Below are the code and all the weights of a small trained network. Each question names an input and a class and asks about switching units off, where a switched-off unit gives its printed mean instead of its output.

import numpy as np


def w(rows, s, z=0):
    codes = np.array(rows[::2]) - 128.0
    scale = np.full(codes.shape[1], s)
    scale[-1] = z or s
    return codes * scale


def f(y):
    return y / 2 * (1 + np.tanh(0.7978845608 * (y + 0.044715 * y**3)))


def log_softmax(a):
    a = a - a.max(-1, keepdims=True)
    return a - np.log(np.exp(a).sum(-1, keepdims=True))


def net(x, mask):
    res = np.array(x, float).reshape(1, 6) / 4 @ E
    y = f(res @ A[0][:, :-1].T + A[0][:, -1])
    res = res + np.where(mask, y, B[0][:, -1]) @ B[0][:, :-1]
    return log_softmax(res[-1] @ U[:, :-1].T + U[:, -1])


A, B = {}, {}
E = w([
[62,181,52,17],'x0',
[191,195,254,101],'x1',
[49,112,137,240],'x2',
[158,175,51,169],'x3',
[209,234,207,119],'x4',
[68,148,175,95],'x5',
],0.008)
A[0] = w([
[48,151,17,100,254],'N1',
[49,169,128,112,177],'N2',
[35,181,88,169,107],'N3',
[44,128,213,85,86],'N4',
[204,8,83,254,138],'N5',
[88,132,60,73,83],'N6',
[238,153,165,105,155],'N7',
[137,113,240,163,80],'N8',
[59,165,46,78,57],'N9',
[139,72,81,148,109],'N10',
[86,95,184,124,53],'N11',
[157,6,45,207,205],'N12',
[98,131,3,46,112],'N13',
[16,182,51,146,197],'N14',
[152,60,60,200,102],'N15',
[61,164,66,217,174],'N16',
[78,100,55,240,116],'N17',
[29,181,83,197,97],'N18',
],0.0099,0.006)
B[0] = w([
[205,42,91,65,243],'N1',
[187,71,204,93,167],'N2',
[189,2,163,181,172],'N3',
[66,129,241,132,166],'N4',
[15,195,5,176,241],'N5',
[166,120,94,42,168],'N6',
[213,209,106,149,219],'N7',
[108,218,165,89,189],'N8',
[98,100,111,32,178],'N9',
[108,223,95,131,161],'N10',
[103,42,240,100,138],'N11',
[73,223,37,109,247],'N12',
[109,115,83,38,208],'N13',
[211,2,126,133,217],'N14',
[117,76,71,190,192],'N15',
[179,80,89,218,205],'N16',
[118,101,63,201,215],'N17',
[200,23,142,231,182],'N18',
],0.0088,0.012)
U = w([
[127,141,72,117,215],'0',
[202,226,122,171,85],'1',
[2,113,48,225,63],'2',
[128,93,82,50,67],'3',
[40,147,205,141,151],'4',
[165,56,121,210,2],'5',
],0.011,0.0084)

Each question gives the input, the list of numbers given to net, and the class t.
The units are the neurons (one row each of A and B). Each row of codes is followed by its name. A weight is (code - 128) times the scale printed after its matrix; where a second scale follows, it is the last column's (A, B and U).
mask holds one flag per neuron, in row order. A switched-off neuron (its flag False) gives its mean, the last column of its row in B, instead of its output. The means were averaged over made-up inputs and are rounded, as every weight is.
A unit's drop is (log p(t) with every unit on - log p(t) with that unit switched off) / (log p(t) with every unit on - log p(t) with every unit switched off).
The circuit of an input: a set's keep is (log p(t) with only the set's units on - log p(t) with every unit switched off) / (log p(t) with every unit on - log p(t) with every unit switched off). Starting from the 12 units with the biggest drops (on a tie, the unit counted first), units are removed one at a time, each time the one whose removal leaves the highest keep (on an exact tie, the one counted first), for as long as the keep stays at least 0.8.
units of the circuit, in order: the units of the circuit, biggest drop first
k most important neurons: the k neurons with the biggest drops, biggest first
drop when u is switched off: that unit's drop, to one decimal
input [1,2,8,-4,1,-1], class 5: units of the circuit, in order : (N5)
input [-8,4,-4,3,-6,5], class 2: units of the circuit, in order : (N5 N1)
input [8,-8,5,5,-4,8], class 5: 3 most important neurons : (N18 N3 N16)
input [6,6,-7,-2,2,8], class 4: units of the circuit, in order : (N4 N1)
input [1,5,4,6,0,2], class 5: 2 most important neurons : (N12 N5)
input [-6,1,-3,-8,5,3], class 1: 2 most important neurons : (N7 N9)
input [5,-4,1,4,-7,0], class 3: 2 most important neurons : (N13 N9)
input [-3,-1,6,-1,-1,6], class 5: 2 most important neurons : (N18 N3)
input [-7,6,1,0,-2,-5], class 2: 3 most important neurons : (N5 N1 N2)
input [0,-7,-2,4,6,1], class 3: drop when N7 is switched off : 0.1
input [7,5,-6,2,5,1], class 1: drop when N7 is switched off : 0.5
input [-8,0,0,1,3,1], class 1: 3 most important neurons : (N7 N8 N17)
input [6,5,4,-6,-5,1], class 3: drop when N4 is switched off : -0.2
input [-7,-8,-8,-7,2,-8], class 2: drop when N10 is switched off : 0.0
input [5,1,8,8,-3,-6], class 5: units of the circuit, in order : (N14)
